Below are the code and all the weights of a small trained network. Each question names an input and a class and asks about switching units off, where a switched-off unit gives its printed mean instead of its output.

import numpy as np


def w(rows, s, z=0):
    codes = np.array(rows[::2]) - 128.0
    scale = np.full(codes.shape[1], s)
    scale[-1] = z or s
    return codes * scale


def norm(h):
    return h / np.sqrt((h * h).mean(-1, keepdims=True) + 1e-5)


def f(y):
    return np.maximum(y, 0)


def log_softmax(a):
    a = a - a.max(-1, keepdims=True)
    return a - np.log(np.exp(a).sum(-1, keepdims=True))


def net(x, mask):
    res = np.array(x, float).reshape(1, 6) / 4 @ E
    u = 0
    for l in range(2):
        y = f(norm(res) @ A[l][:, :-1].T + A[l][:, -1])
        res = res + np.where(mask[u : u + 10], y, B[l][:, -1]) @ B[l][:, :-1]
        u += 10
    return log_softmax(norm(res)[-1] @ U[:, :-1].T + U[:, -1])


A, B = {}, {}
E = w([
[129,127,138,114,122,123,127,139],'x0',
[254,172,118,125,154,15,112,99],'x1',
[125,122,128,132,112,118,123,138],'x2',
[127,132,139,106,118,119,127,141],'x3',
[101,34,165,80,102,56,118,10],'x4',
[211,123,72,90,57,175,111,109],'x5',
],0.0058)
A[0] = w([
[139,147,83,119,147,103,125,149,81],'L0N0',
[115,150,129,146,179,143,104,161,98],'L0N1',
[106,148,131,134,123,189,125,209,212],'L0N2',
[155,166,117,142,124,166,119,188,198],'L0N3',
[169,180,104,137,96,176,133,162,30],'L0N4',
[11,112,141,137,141,172,137,153,119],'L0N5',
[71,79,144,118,102,182,129,113,50],'L0N6',
[130,181,120,160,165,124,134,219,44],'L0N7',
[87,111,111,105,73,213,118,132,3],'L0N8',
[97,157,124,147,123,188,131,145,202],'L0N9',
],0.011,0.0014)
B[0] = w([
[160,182,182,158,157,174,143,123,164],'L0N0',
[171,165,133,134,27,94,141,130,179],'L0N1',
[173,90,107,192,228,93,203,1,236],'L0N2',
[32,46,106,106,127,83,130,185,225],'L0N3',
[86,78,104,124,207,83,138,113,214],'L0N4',
[138,100,112,97,221,108,34,199,255],'L0N5',
[76,253,124,141,88,176,106,161,221],'L0N6',
[220,233,174,144,44,203,88,157,226],'L0N7',
[159,92,146,143,53,170,213,74,219],'L0N8',
[141,88,105,101,94,33,212,122,206],'L0N9',
],0.0092,0.0078)
A[1] = w([
[89,115,128,117,192,147,53,197,80],'L1N0',
[101,128,163,128,110,100,123,108,78],'L1N1',
[9,170,118,104,151,142,89,150,31],'L1N2',
[177,145,71,76,146,132,38,120,96],'L1N3',
[115,77,112,109,157,96,119,150,142],'L1N4',
[126,115,132,164,215,52,114,148,172],'L1N5',
[181,107,51,98,152,120,105,211,124],'L1N6',
[173,150,121,145,74,119,121,114,4],'L1N7',
[91,146,119,99,61,218,133,114,20],'L1N8',
[137,131,89,135,150,134,145,131,147],'L1N9',
],0.013,0.0014)
B[1] = w([
[192,132,74,134,95,110,239,74,186],'L1N0',
[121,111,116,154,196,156,122,205,150],'L1N1',
[157,24,68,109,99,116,220,60,188],'L1N2',
[139,88,94,190,143,88,226,178,177],'L1N3',
[162,202,119,161,123,140,140,131,181],'L1N4',
[63,133,183,101,126,175,1,174,254],'L1N5',
[46,76,206,109,175,107,35,79,197],'L1N6',
[66,123,65,85,86,213,187,70,173],'L1N7',
[178,252,178,170,148,113,83,188,175],'L1N8',
[136,159,109,22,64,133,68,123,165],'L1N9',
],0.0087,0.011)
U = w([
[62,126,175,112,172,99,10,184,252],'0',
[114,65,48,110,124,97,211,105,53],'1',
[145,255,144,146,61,173,135,168,15],'2',
],0.01,0.00029)

Each question gives the input, the list of numbers given to net, and the class t.
The units are the neurons (one row each of A and B). Each row of codes is followed by its name. A weight is (code - 128) times the scale printed after its matrix; where a second scale follows, it is the last column's (A, B and U).
mask holds one flag per neuron, layer by layer. A switched-off neuron (its flag False) gives its mean, the last column of its row in B, instead of its output. The means were averaged over made-up inputs and are rounded, as every weight is.
A unit's drop is (log p(t) with every unit on - log p(t) with that unit switched off) / (log p(t) with every unit on - log p(t) with every unit switched off).
The circuit of an input: a set's keep is (log p(t) with only the set's units on - log p(t) with every unit switched off) / (log p(t) with every unit on - log p(t) with every unit switched off). Starting from the 12 units with the biggest drops (on a tie, the unit counted first), units are removed one at a time, each time the one whose removal leaves the highest keep (on an exact tie, the one counted first), for as long as the keep stays at least 0.8.
units of the circuit, in order: the units of the circuit, biggest drop first
most important unit: the unit with the biggest drop
top k neurons: the k neurons with the biggest drops, biggest first
top k neurons in layer l: the k neurons of layer l with the biggest drops, biggest first
input [3,0,-2,5,-6,2], class 1: top 2 neurons in layer 1 : [L1N8; L1N6]
input [-6,8,-7,0,-4,1], class 0: units of the circuit, in order : [L1N6]
input [5,8,-2,7,-1,6], class 0: top 2 neurons : [L0N7; L0N8]
input [4,-5,8,-8,-6,0], class 0: top 4 neurons in layer 0 : [L0N5; L0N3; L0N4; L0N7]
input [2,-7,0,-3,3,-8], class 1: top 3 neurons : [L1N2; L1N0; L0N6]
input [5,1,6,6,0,6], class 0: top 3 neurons in layer 1 : [L1N2; L1N0; L1N6]
input [4,0,4,4,6,7], class 2: top 2 neurons in layer 0 : [L0N5; L0N2]
input [8,-4,-3,2,7,-8], class 1: top 2 neurons in layer 1 : [L1N0; L1N2]
input [7,-6,2,-4,-7,2], class 1: top 2 neurons : [L0N8; L0N2]
input [5,1,-5,5,-7,-8], class 2: top 2 neurons : [L0N7; L0N1]
input [-6,8,0,2,0,8], class 0: top 3 neurons in layer 0 : [L0N7; L0N8; L0N6]
input [3,3,-8,7,-6,1], class 0: top 4 neurons in layer 0 : [L0N4; L0N8; L0N3; L0N6]
input [-3,1,1,-2,0,-5], class 2: top 3 neurons : [L0N4; L0N7; L0N9]
input [-2,-8,-5,7,-4,3], class 1: most important unit : L0N8
input [6,0,-4,-6,-1,8], class 1: top 3 neurons : [L0N5; L0N8; L1N5]
input [5,-8,0,-3,2,2], class 2: top 2 neurons : [L0N8; L0N6]
input [1,-1,-2,-3,2,-6], class 1: top 3 neurons : [L1N0; L1N2; L0N2]
input [-5,-5,-8,0,3,1], class 2: top 3 neurons in layer 0 : [L0N8; L0N6; L0N3]
input [6,2,0,-8,-4,-8], class 2: top 2 neurons in layer 0 : [L0N7; L0N1]
input [-7,-7,7,7,3,-5], class 1: top neuron in layer 1 : [L1N0]
input [0,-8,3,-4,3,5], class 2: top 2 neurons : [L0N8; L0N6]
